Below is a small trained network, with its code and all its weights. Each question gives an input and a class and asks what happens when units are switched off, that is, made to give their printed mean instead of their output.

import numpy as np


def w(rows, s, z=0):
    codes = np.array(rows[::2]) - 128.0
    scale = np.full(codes.shape[1], s)
    scale[-1] = z or s
    return codes * scale


def norm(h):
    return h / np.sqrt((h * h).mean(-1, keepdims=True) + 1e-5)


def f(y):
    return np.maximum(y, 0)


def log_softmax(a):
    a = a - a.max(-1, keepdims=True)
    return a - np.log(np.exp(a).sum(-1, keepdims=True))


def net(x, mask):
    res = np.array(x, float).reshape(1, 7) / 4 @ E
    u = 0
    for l in range(2):
        y = f(norm(res) @ A[l][:, :-1].T + A[l][:, -1])
        res = res + np.where(mask[u : u + 11], y, B[l][:, -1]) @ B[l][:, :-1]
        u += 11
    return log_softmax(norm(res)[-1] @ U[:, :-1].T + U[:, -1])


A, B = {}, {}
E = w([
[120,175,143,105,147,99,157,119,107,114],'x0',
[122,150,104,70,181,101,155,98,116,106],'x1',
[56,175,107,170,57,172,163,128,212,252],'x2',
[64,127,132,203,96,135,147,104,135,87],'x3',
[131,125,161,102,127,153,179,138,116,79],'x4',
[112,98,177,174,155,98,101,147,118,145],'x5',
[137,160,73,154,122,154,157,109,86,142],'x6',
],0.0023)
A[0] = w([
[104,152,171,186,102,123,128,173,152,183,128],'L0N1',
[105,140,142,157,82,180,171,132,113,67,3],'L0N2',
[189,107,150,113,118,138,121,155,99,82,87],'L0N3',
[158,109,164,89,134,118,90,159,154,172,60],'L0N4',
[86,160,157,130,212,90,173,107,77,122,152],'L0N5',
[168,98,136,99,145,111,78,150,128,147,65],'L0N6',
[117,83,92,252,105,168,93,127,148,141,122],'L0N7',
[174,96,123,122,184,119,120,122,69,71,104],'L0N8',
[138,207,64,83,116,147,176,106,106,140,81],'L0N9',
[185,121,138,161,100,180,141,173,115,154,111],'L0N10',
[97,134,97,173,103,165,143,116,157,151,84],'L0N11',
],0.0037,0.0022)
B[0] = w([
[69,139,145,155,151,80,60,99,123,5,221],'L0N1',
[136,38,151,109,148,206,212,113,136,125,163],'L0N2',
[145,115,203,145,100,80,115,142,102,111,204],'L0N3',
[144,62,74,86,187,190,185,160,164,148,170],'L0N4',
[118,112,131,195,58,98,35,141,139,152,216],'L0N5',
[139,71,94,139,168,186,221,123,155,112,175],'L0N6',
[175,86,133,194,28,61,47,110,53,160,236],'L0N7',
[66,139,233,204,35,77,97,134,94,79,251],'L0N8',
[200,161,100,123,63,127,93,107,56,187,206],'L0N9',
[77,150,117,119,125,43,41,114,175,80,177],'L0N10',
[151,61,233,138,137,102,119,124,71,56,198],'L0N11',
],0.003,0.0028)
A[1] = w([
[117,199,128,87,137,149,181,116,151,97,34],'L1N1',
[29,160,106,155,108,103,148,91,173,167,219],'L1N2',
[35,124,144,120,161,111,113,131,217,110,67],'L1N3',
[122,105,133,158,139,222,213,122,111,96,7],'L1N4',
[113,126,141,183,254,73,117,122,46,115,118],'L1N5',
[174,125,82,59,165,105,128,115,99,30,98],'L1N6',
[131,138,136,113,113,159,214,115,98,41,120],'L1N7',
[54,169,92,229,85,148,138,104,164,182,95],'L1N8',
[119,126,121,131,138,124,132,128,127,135,105],'L1N9',
[148,198,88,77,100,160,141,136,134,167,117],'L1N10',
[119,159,95,147,219,89,114,127,151,167,34],'L1N11',
],0.0037,0.0015)
B[1] = w([
[166,98,126,173,105,113,97,118,89,137,144],'L1N1',
[115,152,167,117,144,110,93,160,122,63,243],'L1N2',
[77,209,92,121,168,133,123,118,142,127,179],'L1N3',
[86,96,135,134,152,169,174,108,141,146,149],'L1N4',
[137,143,156,184,3,110,65,103,102,116,246],'L1N5',
[132,114,200,161,103,89,112,164,117,118,214],'L1N6',
[66,73,165,201,130,147,125,102,145,133,208],'L1N7',
[166,82,203,147,104,85,84,174,80,64,250],'L1N8',
[121,128,133,130,118,128,126,126,126,130,129],'L1N9',
[148,153,113,153,113,109,131,82,84,127,191],'L1N10',
[103,141,152,160,97,151,132,130,118,63,143],'L1N11',
],0.0046,0.0023)
U = w([
[128,107,208,196,52,75,54,134,82,79,201],'0',
[121,136,47,123,182,159,213,149,148,148,2],'1',
[136,74,33,127,182,159,108,155,199,213,103],'2',
[61,212,120,82,209,124,115,160,211,125,109],'3',
[91,92,117,165,127,232,255,79,122,136,89],'4',
[198,215,20,80,100,124,151,72,87,219,141],'5',
[200,72,136,48,198,138,163,181,169,154,81],'6',
[93,114,118,105,186,146,191,112,156,129,66],'7',
],0.0082,0.0045)

Each question gives the input, the list of numbers given to net, and the class t.
The units are the neurons (one row each of A and B). Each row of codes is followed by its name. A weight is (code - 128) times the scale printed after its matrix; where a second scale follows, it is the last column's (A, B and U).
mask holds one flag per neuron, layer by layer. A switched-off neuron (its flag False) gives its mean, the last column of its row in B, instead of its output. The means were averaged over made-up inputs and are rounded, as every weight is.
A unit's drop is (log p(t) with every unit on - log p(t) with that unit switched off) / (log p(t) with every unit on - log p(t) with every unit switched off).
The circuit of an input: a set's keep is (log p(t) with only the set's units on - log p(t) with every unit switched off) / (log p(t) with every unit on - log p(t) with every unit switched off). Starting from the 12 units with the biggest drops (on a tie, the unit counted first), units are removed one at a time, each time the one whose removal leaves the highest keep (on an exact tie, the one counted first), for as long as the keep stays at least 0.8.
units of the circuit, in order: the units of the circuit, biggest drop first
most important unit: the unit with the biggest drop
top k neurons: the k neurons with the biggest drops, biggest first
k most important neurons of layer l: the k neurons of layer l with the biggest drops, biggest first
drop when u is switched off: that unit's drop, to one decimal
input [6,0,8,-3,0,0,-5], class 3: 2 most important neurons of layer 0	(L0N7; L0N1)
input [1,-6,-3,-7,-7,0,-6], class 6: most important unit	L0N4
input [8,-3,-2,2,8,-4,7], class 4: units of the circuit, in order	(L0N2; L1N4; L0N7)
input [8,-7,-2,1,-7,-7,2], class 5: 2 most important neurons of layer 0	(L0N9; L0N8)
input [5,-2,2,4,5,-4,8], class 4: units of the circuit, in order	(L0N2; L1N4)
input [4,-2,-3,5,0,-5,6], class 4: 3 most important neurons of layer 0	(L0N2; L0N7; L0N1)
input [-7,4,-4,-2,-5,-4,8], class 5: top 2 neurons	(L0N9; L0N1)
input [8,-6,1,6,8,-5,-1], class 4: units of the circuit, in order	(L0N2; L1N4; L0N8)
input [-1,3,2,-8,5,-2,-2], class 5: top 2 neurons	(L1N10; L0N9)
input [-5,-2,0,-4,1,3,0], class 2: top 2 neurons	(L0N4; L0N8)
input [7,-1,5,-5,8,-3,6], class 5: 2 most important neurons of layer 0	(L0N9; L0N8)
input [-4,3,7,3,7,-8,-7], class 4: 2 most important neurons of layer 1	(L1N4; L1N5)
input [2,4,3,-5,2,5,-8], class 3: drop when L1N3 is switched off	0.2
input [-8,2,2,-4,-4,-8,-5], class 5: most important unit	L1N10
input [7,-8,1,-2,7,-3,7], class 4: drop when L1N8 is switched off	0.1
input [2,5,5,-3,-8,-4,-8], class 3: drop when L0N1 is switched off	0.0
input [1,-8,-1,-8,1,2,-5], class 6: drop when L1N5 is switched off	0.1
